Here is a tiny trained network, its code and every weight. The questions are about switching its units off for an input and a target symbol, where a switched-off unit gives its printed mean instead of its output.

import numpy as np


def w(rows, s, z=0):
    codes = np.array(rows[::2]) - 128.0
    scale = np.full(codes.shape[1], s)
    scale[-1] = z or s
    return codes * scale


def f(y):
    return y / 2 * (1 + np.tanh(0.7978845608 * (y + 0.044715 * y**3)))


def softmax(a):
    e = np.exp(a - a.max(-1, keepdims=True))
    return e / e.sum(-1, keepdims=True)


def log_softmax(a):
    a = a - a.max(-1, keepdims=True)
    return a - np.log(np.exp(a).sum(-1, keepdims=True))


def net(x, mask):
    ids = ['αδεζμξστψω'.index(c) for c in x.split()]
    T = len(ids)
    res = E[ids] + P[:T]
    r = res
    for j in range(2):
        rows = slice(4 * j, 4 * j + 4)
        q, k, v = (r @ M[0][rows].T for M in (Q, K, V))
        z = softmax(np.where(np.tri(T) > 0, q @ k.T / 4**0.5, -1e9)) @ v
        o = O[0][rows]
        res = res + np.where(mask[j], z, o[:, -1]) @ o[:, :-1]
    y = f(res @ A[0][:, :-1].T + A[0][:, -1])
    res = res + np.where(mask[2:6], y, B[0][:, -1]) @ B[0][:, :-1]
    return log_softmax(res[-1] @ U[:, :-1].T + U[:, -1])


Q, K, V, O, A, B = {}, {}, {}, {}, {}, {}
E = w([
[95,209,228,29,36,52],'α',
[213,42,219,43,235,65],'δ',
[99,133,143,182,205,117],'ε',
[110,34,219,77,93,76],'ζ',
[174,20,122,190,228,199],'μ',
[163,175,36,143,120,100],'ξ',
[1,136,154,125,74,206],'σ',
[68,10,28,20,118,213],'τ',
[108,167,54,90,50,61],'ψ',
[158,236,230,248,76,232],'ω',
],0.005)
P = w([
[92,18,235,136,197,47],'0',
[76,32,234,114,245,109],'1',
[78,46,252,87,246,170],'2',
[92,67,229,94,223,197],'3',
[67,109,198,114,232,206],'4',
[69,135,183,107,211,207],'5',
[78,128,173,107,172,234],'6',
[58,140,142,148,139,244],'7',
[73,147,153,123,134,232],'8',
[110,93,190,84,148,153],'9',
],0.0036)
Q[0] = w([
[221,52,173,61,251,217],'head 1',
[113,29,249,149,156,105],'head 1',
[12,34,238,77,179,193],'head 1',
[226,251,32,74,123,92],'head 1',
[11,19,228,35,242,230],'head 2',
[12,19,244,46,239,217],'head 2',
[27,33,251,73,214,212],'head 2',
[255,243,21,210,37,61],'head 2',
],0.0044)
K[0] = w([
[22,93,21,183,199,248],'head 1',
[22,119,21,125,135,238],'head 1',
[105,242,16,224,21,179],'head 1',
[127,15,235,40,227,81],'head 1',
[78,254,86,219,18,254],'head 2',
[60,246,84,230,16,236],'head 2',
[49,238,96,224,34,247],'head 2',
[189,5,218,34,219,16],'head 2',
],0.0043)
V[0] = w([
[33,126,238,69,22,12],'head 1',
[151,124,83,240,217,241],'head 1',
[215,170,219,24,190,17],'head 1',
[248,33,183,39,230,38],'head 1',
[236,46,92,116,254,59],'head 2',
[17,28,15,24,112,32],'head 2',
[15,36,12,18,30,224],'head 2',
[173,27,69,40,238,54],'head 2',
],0.0043)
O[0] = w([
[61,243,254,105,31,52,161],'head 1',
[219,53,32,243,220,187,133],'head 1',
[208,229,154,30,48,36,192],'head 1',
[234,95,149,89,18,25,251],'head 1',
[234,32,17,128,146,21,156],'head 2',
[14,34,78,15,241,33,110],'head 2',
[11,15,112,26,239,224,95],'head 2',
[174,32,46,11,180,42,162],'head 2',
],0.0043,0.0029)
A[0] = w([
[219,21,67,57,209,131,226],'neuron 1',
[13,30,253,84,178,225,223],'neuron 2',
[252,94,235,234,118,178,252],'neuron 3',
[224,235,122,46,88,43,160],'neuron 4',
],0.0043,0.0037)
B[0] = w([
[172,26,26,108,175,174,240],'neuron 1',
[42,175,177,70,179,254,235],'neuron 2',
[232,212,64,230,29,217,255],'neuron 3',
[185,133,114,108,71,16,196],'neuron 4',
],0.0045,0.0044)
U = w([
[187,254,180,244,8,247,139],'α',
[244,172,13,48,18,17,21],'δ',
[4,173,189,102,235,236,117],'ε',
[96,187,46,183,150,26,4],'ζ',
[111,119,122,41,228,176,254],'μ',
[220,6,6,221,172,152,169],'ξ',
[152,61,147,186,202,124,105],'σ',
[28,17,12,13,193,238,52],'τ',
[60,217,236,20,11,35,202],'ψ',
[146,227,47,224,195,21,85],'ω',
],0.0041,0.0036)

Each question gives the input, a string of symbols that net reads in full, and the target symbol t.
The units are the heads (4 rows each of Q, K, V and O) and the neurons (one row each of A and B). Each row of codes is followed by its name. A weight is (code - 128) times the scale printed after its matrix; where a second scale follows, it is the last column's (O, A, B and U).
mask holds one flag per unit, heads first, then neurons. A switched-off unit (its flag False) gives its mean, the last column of its rows in O or B, instead of its output. The means were averaged over made-up inputs and are rounded, as every weight is.
A unit's drop is (log p(t) with every unit on - log p(t) with that unit switched off) / (log p(t) with every unit on - log p(t) with every unit switched off).
The circuit of an input: a set's keep is (log p(t) with only the set's units on - log p(t) with every unit switched off) / (log p(t) with every unit on - log p(t) with every unit switched off). Starting from all 6 units, units are removed one at a time, each time the one whose removal leaves the highest keep (on an exact tie, the one counted first), for as long as the keep stays at least 0.8.
units of the circuit, in order: the units of the circuit, biggest drop first
top k neurons: the k neurons with the biggest drops, biggest first
heads that matter: for each layer, one digit per head in row order, 1 if its drop is at least 0.15 and else 0, layers parted by /
drop of u: that unit's drop, to one decimal
input μ μ ζ, target ξ: units of the circuit, in order -> head 1; head 2; neuron 1
input δ δ ψ, target δ: units of the circuit, in order -> head 1; head 2; neuron 4
input ψ σ α ε δ δ σ σ ξ δ, target ε: units of the circuit, in order -> head 2; head 1; neuron 2
input α ε α ζ, target ψ: units of the circuit, in order -> head 1; neuron 1
input ψ σ μ ω μ ξ σ ω μ, target α: top 2 neurons -> neuron 3; neuron 1
input μ δ σ σ σ δ, target ε: units of the circuit, in order -> head 2; neuron 2; head 1
input δ τ δ, target τ: top neuron -> neuron 1
input ε μ δ δ μ δ δ, target ξ: top 2 neurons -> neuron 1; neuron 2
input μ μ ε, target ξ: heads that matter -> 11
input δ σ ζ, target ε: top 2 neurons -> neuron 2; neuron 4
input δ δ ξ, target δ: top 2 neurons -> neuron 4; neuron 2
input ξ δ δ δ δ δ, target δ: top 2 neurons -> neuron 4; neuron 2
input ζ δ δ δ, target δ: drop of head 1 -> 0.7
input ξ μ μ δ μ τ δ ω δ, target α: drop of head 2 -> 1.3
input μ ω ω μ, target α: drop of head 2 -> 1.2
input δ μ μ, target ξ: drop of head 1 -> 0.4
input α ψ α δ ψ, target ψ: top 2 neurons -> neuron 1; neuron 3
